Below are the code and all the weights of a small trained network. Each question names an input and a class and asks about switching units off, where a switched-off unit gives its printed mean instead of its output.

import numpy as np


def w(rows, s, z=0):
    codes = np.array(rows[::2]) - 128.0
    scale = np.full(codes.shape[1], s)
    scale[-1] = z or s
    return codes * scale


def norm(h):
    return h / np.sqrt((h * h).mean(-1, keepdims=True) + 1e-5)


def f(y):
    return np.maximum(y, 0)


def log_softmax(a):
    a = a - a.max(-1, keepdims=True)
    return a - np.log(np.exp(a).sum(-1, keepdims=True))


def net(x, mask):
    res = np.array(x, float).reshape(1, 6) / 4 @ E
    u = 0
    for l in range(2):
        y = f(norm(res) @ A[l][:, :-1].T + A[l][:, -1])
        res = res + np.where(mask[u : u + 15], y, B[l][:, -1]) @ B[l][:, :-1]
        u += 15
    return log_softmax(norm(res)[-1] @ U[:, :-1].T + U[:, -1])


A, B = {}, {}
E = w([
[192,68,128,91],'x0',
[144,214,210,19],'x1',
[157,48,172,147],'x2',
[191,112,93,79],'x3',
[98,94,6,134],'x4',
[11,63,179,39],'x5',
],0.0015)
A[0] = w([
[161,124,187,126,99],'L0N1',
[105,67,85,224,40],'L0N2',
[79,54,170,52,53],'L0N3',
[150,125,103,166,107],'L0N4',
[248,94,85,165,4],'L0N5',
[113,102,119,185,35],'L0N6',
[155,139,112,93,99],'L0N7',
[139,113,97,99,71],'L0N8',
[83,122,68,117,131],'L0N9',
[88,63,161,52,43],'L0N10',
[255,87,111,179,3],'L0N11',
[75,190,23,110,69],'L0N12',
[165,70,129,127,141],'L0N13',
[182,46,63,91,56],'L0N14',
[116,85,114,213,27],'L0N15',
],0.0043,0.0019)
B[0] = w([
[147,155,173,141,184],'L0N1',
[165,77,178,212,243],'L0N2',
[113,84,147,46,252],'L0N3',
[123,91,138,84,185],'L0N4',
[234,108,81,50,222],'L0N5',
[107,92,155,163,160],'L0N6',
[94,99,125,161,161],'L0N7',
[93,123,95,126,149],'L0N8',
[199,136,154,135,224],'L0N9',
[100,104,148,49,231],'L0N10',
[248,101,72,45,224],'L0N11',
[105,232,104,149,231],'L0N12',
[92,198,101,145,203],'L0N13',
[125,168,25,141,224],'L0N14',
[119,83,153,193,193],'L0N15',
],0.011,0.0016)
A[1] = w([
[143,134,219,150,31],'L1N1',
[32,44,149,1,36],'L1N2',
[127,214,179,152,48],'L1N3',
[86,104,145,71,71],'L1N4',
[99,138,154,120,222],'L1N5',
[56,194,25,173,103],'L1N6',
[88,20,129,225,19],'L1N7',
[156,84,110,186,146],'L1N8',
[178,137,29,102,28],'L1N9',
[159,116,117,105,2],'L1N10',
[55,186,54,116,83],'L1N11',
[95,86,136,230,63],'L1N12',
[186,103,160,139,122],'L1N13',
[99,76,126,176,66],'L1N14',
[134,75,122,176,89],'L1N15',
],0.0063,0.0012)
B[1] = w([
[139,179,67,102,159],'L1N1',
[8,150,11,247,254],'L1N2',
[205,218,158,164,177],'L1N3',
[79,128,76,164,182],'L1N4',
[166,132,89,156,166],'L1N5',
[115,19,215,159,181],'L1N6',
[54,173,214,2,176],'L1N7',
[105,165,142,52,177],'L1N8',
[166,55,67,54,201],'L1N9',
[162,114,93,150,146],'L1N10',
[104,70,198,199,169],'L1N11',
[82,120,175,27,168],'L1N12',
[58,146,104,165,173],'L1N13',
[101,140,161,54,150],'L1N14',
[95,167,165,83,159],'L1N15',
],0.013,0.0044)
U = w([
[52,152,214,13,148],'0',
[124,32,154,143,2],'1',
[202,254,126,157,85],'2',
[12,139,24,200,195],'3',
[225,79,32,51,196],'4',
[150,111,243,214,121],'5',
],0.0098,0.0031)

Each question gives the input, the list of numbers given to net, and the class t.
The units are the neurons (one row each of A and B). Each row of codes is followed by its name. A weight is (code - 128) times the scale printed after its matrix; where a second scale follows, it is the last column's (A, B and U).
mask holds one flag per neuron, layer by layer. A switched-off neuron (its flag False) gives its mean, the last column of its row in B, instead of its output. The means were averaged over made-up inputs and are rounded, as every weight is.
A unit's drop is (log p(t) with every unit on - log p(t) with that unit switched off) / (log p(t) with every unit on - log p(t) with every unit switched off).
The circuit of an input: a set's keep is (log p(t) with only the set's units on - log p(t) with every unit switched off) / (log p(t) with every unit on - log p(t) with every unit switched off). Starting from the 12 units with the biggest drops (on a tie, the unit counted first), units are removed one at a time, each time the one whose removal leaves the highest keep (on an exact tie, the one counted first), for as long as the keep stays at least 0.8.
circuit, biggest first: the units of the circuit, biggest drop first
k most important neurons: the k neurons with the biggest drops, biggest first
k most important neurons of layer l: the k neurons of layer l with the biggest drops, biggest first
drop of u: that unit's drop, to one decimal
input [8,7,-1,-3,-7,8], class 3: most important neuron	L1N2
input [6,-6,-4,7,0,5], class 1: circuit, biggest first	L0N14; L1N6; L1N11; L1N2
input [3,-4,-3,5,6,1], class 1: 2 most important neurons of layer 0	L0N14; L0N12
input [-6,-5,-3,-1,4,8], class 0: 3 most important neurons of layer 0	L0N11; L0N5; L0N2
input [-2,8,5,-1,-2,-8], class 2: 3 most important neurons	L1N2; L0N1; L0N14
input [-3,-3,1,-2,6,-6], class 0: 2 most important neurons	L0N2; L0N15
input [-4,0,0,0,7,-3], class 5: 2 most important neurons of layer 0	L0N12; L0N11
input [5,-1,0,5,0,2], class 4: 4 most important neurons	L0N14; L1N9; L0N5; L0N11
input [8,5,-6,2,8,-5], class 4: 2 most important neurons of layer 1	L1N2; L1N9
input [8,2,-1,-6,-5,-3], class 2: 2 most important neurons	L0N1; L1N2
input [7,3,-8,-8,-1,-5], class 5: drop of L0N11	0.1
input [1,-2,-5,-4,-5,2], class 2: drop of L1N3	0.3
input [0,-4,5,3,8,-2], class 4: drop of L0N5	0.2
input [-4,-8,1,7,3,8], class 0: drop of L0N2	0.4
input [-1,3,-4,-4,3,0], class 5: most important neuron	L1N6
input [-2,6,-3,-2,-2,-7], class 2: 3 most important neurons of layer 0	L0N14; L0N12; L0N13
